The rows of each block are all made from a few directions, up to rounding. Some rows are whole; the others are cut short, and each is followed by the rest of it.
From 2 directions:
[[-28 -14   7 -52  28  16  52  35  64  41  15  -1 -58 -32  15 -10  -9  19
  -23   8  32 -10   0  36  40 -11 -17  14  22]
 [ -4   6  16 -34  33   7  23  33  47  19  11  11 -36  -5   7 -23 -17  13
   20  13   8  11  -9  33  28  -5 -12   5  -5]
 [-16  -4  11 -43  30  12  37  33  55  29  13   4 -47 -18  11 -16 -13  15
   -3  10  20   0  -4  34  34  -8 -14  10   9]]
Cut rows and their ends:
[ -3  -6  -8   9 -13] -> [ -1  -2 -11 -13  -2  -3  -6   9  -4  -1  11   8  -3 -16  -6   2  -9   5
 -12  -8   0   3   0   7]
[ 19   7  -9  43 -27] -> [-12 -40 -32 -54 -31 -13  -2  48  22 -11  13  11 -15  10  -9 -23   3   2
 -32 -34   9  14 -10 -13]

From 2 directions:
[[ -4  12   8  -3  -8   3   5   5  -1  -2 -11  -5   6   7  22  -4  -8   3
   -4  -3   6 -10   2  -5  -8  -5 -24  13  -8]
 [ -1 -15 -25 -27  32 -38 -15 -13  -1  12  14  16 -40 -23  -1  -5  -4  -3
   17 -17 -26  -4  10 -35  -2  24  46  31  46]
 [  4 -14  -9   4  10  -4  -6  -6   1   3  13   6  -7  -8 -25   4   9  -3
    5   3  -7  11  -3   5   9   6  28 -15  10]]
Cut rows and their ends:
[ -7  17   6 -14  -4  -6   5   5  -2   0 -15  -4  -2   6  38  -8 -15   4
  -2 -10   2 -19] -> [  7 -19 -14  -1 -28  33  -1]
[ -9  14  -4 -29   9 -24  -1   0  -3   5 -13   2 -20  -3  46 -12 -21   3
   5 -20  -9 -25] -> [ 14 -39 -19   9 -14  54  19]
[-10  33  19 -11 -20   6  14  13  -3  -5 -30 -13  13  18  60 -11 -23   7
 -11 -10  14 -28] -> [  7 -16 -22 -12 -63  40 -20]
[ -3   5  -1 -10   3  -8   0   0  -1   2  -5   1  -7  -1  17  -4  -7   1
   1  -7  -3  -9] -> [  5 -13  -7   3  -6  19   6]

From 2 directions:
[[ 15 -40  23 -20 -35 -10 -17  -9  -9  -1 -10 -16  -7  21  33  10   9 -22
  -13   5  -7 -25   4  -6  -5 -27 -14  17   0]
 [ 16  -9 -44 -14 -43 -29  18  20 -40  28 -32  49  30  31 -13   8 -20 -22
   -1  -1 -77  10 -36   9 -11  -5   3  19 -22]
 [  4 -11   9  -5  -8  -1  -6  -4   0  -2  -1  -8  -4   4  11   2   4  -5
   -4   2   2  -8   3  -2  -1  -8  -4   4   1]
 [ -7  31 -38  11  13  -3  21  16  -8  12  -4  33  18  -5 -34  -5 -15  10
   11  -5 -25  26 -18   9   0  21  13  -7  -9]]
Cut rows and their ends:
[  9 -23  11 -12 -21  -6  -9  -4] -> [ -6   0  -7  -7  -3  13  18   6   4 -13  -7   3  -7 -14   1  -3  -3 -15
  -8  10  -1]
[-16  22  17  16  39  21  -4  -8] -> [ 27 -16  23 -23 -15 -26  -5  -9   9  22   6  -2  49   4  20  -3   8  14
   4 -18  13]
[-10  11  19  10  27  16  -7  -9] -> [ 22 -14  18 -23 -15 -19   2  -6   9  15   2   0  41  -2  18  -4   6   7
   1 -12  11]
[ 12 -34  23 -16 -28  -6 -16  -9] -> [ -5  -3  -7 -17  -8  16  30   8   9 -18 -11   5  -1 -23   6  -6  -4 -23
 -12  13   2]
[ 10 -14  -9 -10 -24 -12   1   4] -> [-16   9 -14  12   8  16   5   6  -4 -14  -4   1 -28  -3 -11   1  -5  -9
  -3  11  -8]
[ 13 -21 -10 -14 -33 -17   1   5] -> [-21  12 -18  15  10  22   8   8  -5 -19  -6   2 -37  -6 -14   2  -7 -13
  -4  15 -10]
